Each row has two labels, one from each of two sets.
[-39  -9 -19   4 -16   3 -18 -13  29 -12 -23   3  -7 -13  18  -6 -56   4
   4  11 -16  -2  18  33 -21   6 -20   7 -28 -36   2 -11  21   0  17  13
 -22  -4  23   6  -5 -19  15]
(20) F
[ 32   1 -12  -6  14  30 -24  24 -16  12  36 -75  -8 -15  10  62  23  18
 -50   1  15  31  28  26  16 -33   1  14  26  31 -37 -27  30 -33  30 -10
  23  20   2 -62  35   6  31]
(21) F
[ 44   6   4  -8  17  34 -28  52 -27  24  26 -79 -23  16 -20  63  55  10
 -33   8  30  92   4  83  50 -61 -20  33  46  43 -16   0  15 -10  25  16
   2  -4  -9 -27 -17  34  14]
(22) N
[ 32   8   5 -21   2  13 -24  50 -22 -24  34 -72  -8  24   1  78  51  30
 -41 -20  10  46   9  -6  19 -59  -7 -20  -3  43 -27 -13  36 -25  35  -1
  56  38 -12 -63  17  26  32]
(22) N
[-14   0 -12 -13   0   2 -35   9  10 -28 -14 -16  -6  -7   6  27 -36  26
  -7   7  -2  51   5  76  14 -41  -7  17 -14 -11 -12 -23  20  -3  31   9
  -5   6  15   1  26  -4  25]
(13) F
[-12  11 -16 -13  -3   4 -24  13  13 -14  -7 -27  -3   2  12  20 -25   7
 -15  -4  -3  39   6  65  10 -33 -13   7 -11 -16 -16   1  16   5  31  17
 -15   7  11 -18   7   4  12]
(13) F
[ 10  -9 -14  -1   9  47  -3   8   3  30  49 -50 -11 -21  -6  33  21  15
 -35   6  12 -49  26  45  18   0  -4   9  20  57 -27  10  -5 -46 -13 -18
  -5 -14   8 -37  11  -8  -8]
(15) Q
[-29  -5 -22  15 -12   9 -40  -1  27  -6  -8 -25 -24  -4  10   5 -24   1
  -2  -1   4  73  16  31  -8   5 -20  14 -17 -25  -7 -20  26   9  30  35
  -7 -11  12  -6  -5  -8  15]
(20) N
[-23  17 -24   6  -1 -13 -30  -1  29 -36 -20  10  -5  -1   0  -9   0  20
  20 -13 -16  44  -9  11 -12  -7 -48 -17 -17 -14 -15   8  12   1  30  28
  20  -6   3 -26 -21  11   4]
(13) Y
[ 19   6   5 -15   2   2 -18  29 -30 -24   5 -15  -9   1  15  53  24  12
 -23  -4   5  25  22 -38   3 -39   8 -19  -1  13 -11 -42  59 -15  19   4
  49  44  -4 -56  29  11  46]
(21) F
[-32   3 -19  16 -16   0 -22  -9  36 -17  -2  -2  -6  -1   5 -17  -4   8
   9 -10 -12  37 -10  -8  -5  18 -17 -11 -31 -24 -14   4   4  11  17  33
   3  -2  -5 -19  -7   7  -4]
(20) Y
[-25  29 -32  20  11  -7 -42  -4  45 -29  -4  15  -2  -7  -9 -10  20  18
  29 -31 -12  85 -15 -16 -20   4 -44  -8 -16 -22 -30 -16  12   3  36  23
  23 -10  17 -40 -20  10  11]
(13) Y
[-13 -11 -22   0 -12  37 -13  -2  17  14   6 -42 -11  -9   9  13 -33   3
 -15  15   3  -1  29  70  14  -1 -18  16   4  -1 -14   6  19 -17  13   9
 -26 -12  14 -34  -3 -14  12]
(20) F
[ 12   7 -21   4   1  21 -32  24  -4  -8  44 -85   1  14   3  50  33  13
 -48 -13  -2  32  14  -4  14 -22 -13 -24  12  29 -29  11  29 -18  33  14
  35  20  -6 -67   4  21  30]
(21) Y
[ 22  14 -26  15  18  30 -21   8   5  26  34 -40  -3 -15  -5  19  35  12
 -19   0   7  26  15  17  -2  -6 -19   5  47  25 -29  -9  17 -29   8 -21
  19   9   1 -55   1   2  24]
(21) N
[ 25 -12  -6 -24   5  27   5   6 -10  20  46 -79   4  -5  11  40   8  17
 -62  -2  12 -59  11  32  19  -4  26  -3   5  38 -33  14 -11 -33  -3 -25
  -3   3   1 -13  44   1  -6]
(15) N
[-24   7 -52  36   2   9 -31 -24  52  28   7 -24   0 -15   4 -36 -16  -9
  10  -6 -14  32  -1  17  -7  46 -44   9  15 -21 -26  20   1  -3  21  20
  -8 -36  11 -27 -32  -4  -4]
(13) Y
[-31 -49   4 -11 -25  14  -4 -15  23  11  -6 -41 -17 -23  14  -2 -82  -8
 -19  24  -1 -38  18  74  -1   3  18  21 -37 -24  15  -2  -4  -5  10   9
 -60  -9  29  60  18 -34 -18]
(20) F
[ 21  16  -5 -13  10   9 -23  28 -13 -29  32 -35  -2   3   5  48  57  21
 -27 -21   7  40   5 -26  11 -27  -2 -24  14  37 -32 -16  22 -10  15   3
  50  20  -7 -77  31  16  27]
(21) Y
[ -3 -19   9  -3 -14  19 -22  23  -6  -7  10 -69 -24  -3   9  47  -7  12
 -31   4   6  23  17  33   5 -17  -1   3 -17  16  -6 -10  29  -6  23  14
   5  24   7  -9  10   1  17]
(20) F
[ 40   0 -15  14 -12  13 -20  21 -19  23  25 -92  -1   6   0  54  15  -1
 -52  -5   7  15  26  17   7 -19 -12  -7  26  19 -11  -6  47 -33  48  -8
  37  28  -5 -32 -23  18  38]
(21) F
[-23 -10 -16  14 -23  13 -36   9  25  -1 -10 -17 -27 -25   0  13 -15  10
   7   3   5  55   3  48   1  -5 -20  34  -5  -8 -34 -22   4 -16  21  22
 -15 -10  20   0  -3 -10   4]
(20) N
[ 18  23 -22  21  22  42  -4   9  -8  17  20  -6  -7 -14 -16  18  38  17
   8   2   3   8  30  10   7  -4 -33   2  38  34 -32  -3  21 -48  -2 -16
  33  -5   1 -65 -16   0  28]
(21) N
[ 16  12  16 -13   8  37 -12  41 -24 -14  33 -33 -25   3 -13  60  51  27
 -23  -3  19  35  21  23  24 -48  -8   0   9  56 -22 -14  26 -31   0  11
  31  14  -3 -58  -7  13  19]
(21) N
[ 10   3 -12  11  -3  23  10  -2  11  15  33 -52  13   5   0  13  14   8
 -25 -18  -4 -70  13  -5   5  23 -15 -28   6  27 -15  46   2 -25   5  -9
  17  -3  -3 -24 -26   1  -6]
(15) Y
[ 17  26   4 -12  17  -5  -6  23 -14 -44  23  14   7   8  -8  32  68  37
  -4 -28  -4   2  -3 -71  -5 -19  -6 -39  -4  42 -28  -9  -3 -27  -1  -3
  59  28  -9 -63  12  11  18]
(21) Y
[-22  -8 -21  -7   2  -1 -33   4   9 -14 -20 -17 -11  -3  14  10 -47   6
  -4  10  -4  51   4  66   4 -28 -15  19 -10 -16  -6 -15  28   4  34  16
 -18  11  18 -12   7  -7  17]
(20) F
[ 39  32 -41 -25  18   6  -1  22  -8  -1  -3 -44  45  25  -1  25 -16  25
 -36  -6 -11 -31  -3  93  38 -48 -27  -5  28  -3 -19  48   6 -10  21 -23
  11   9 -13 -47  -7  24  17]
(21) Q
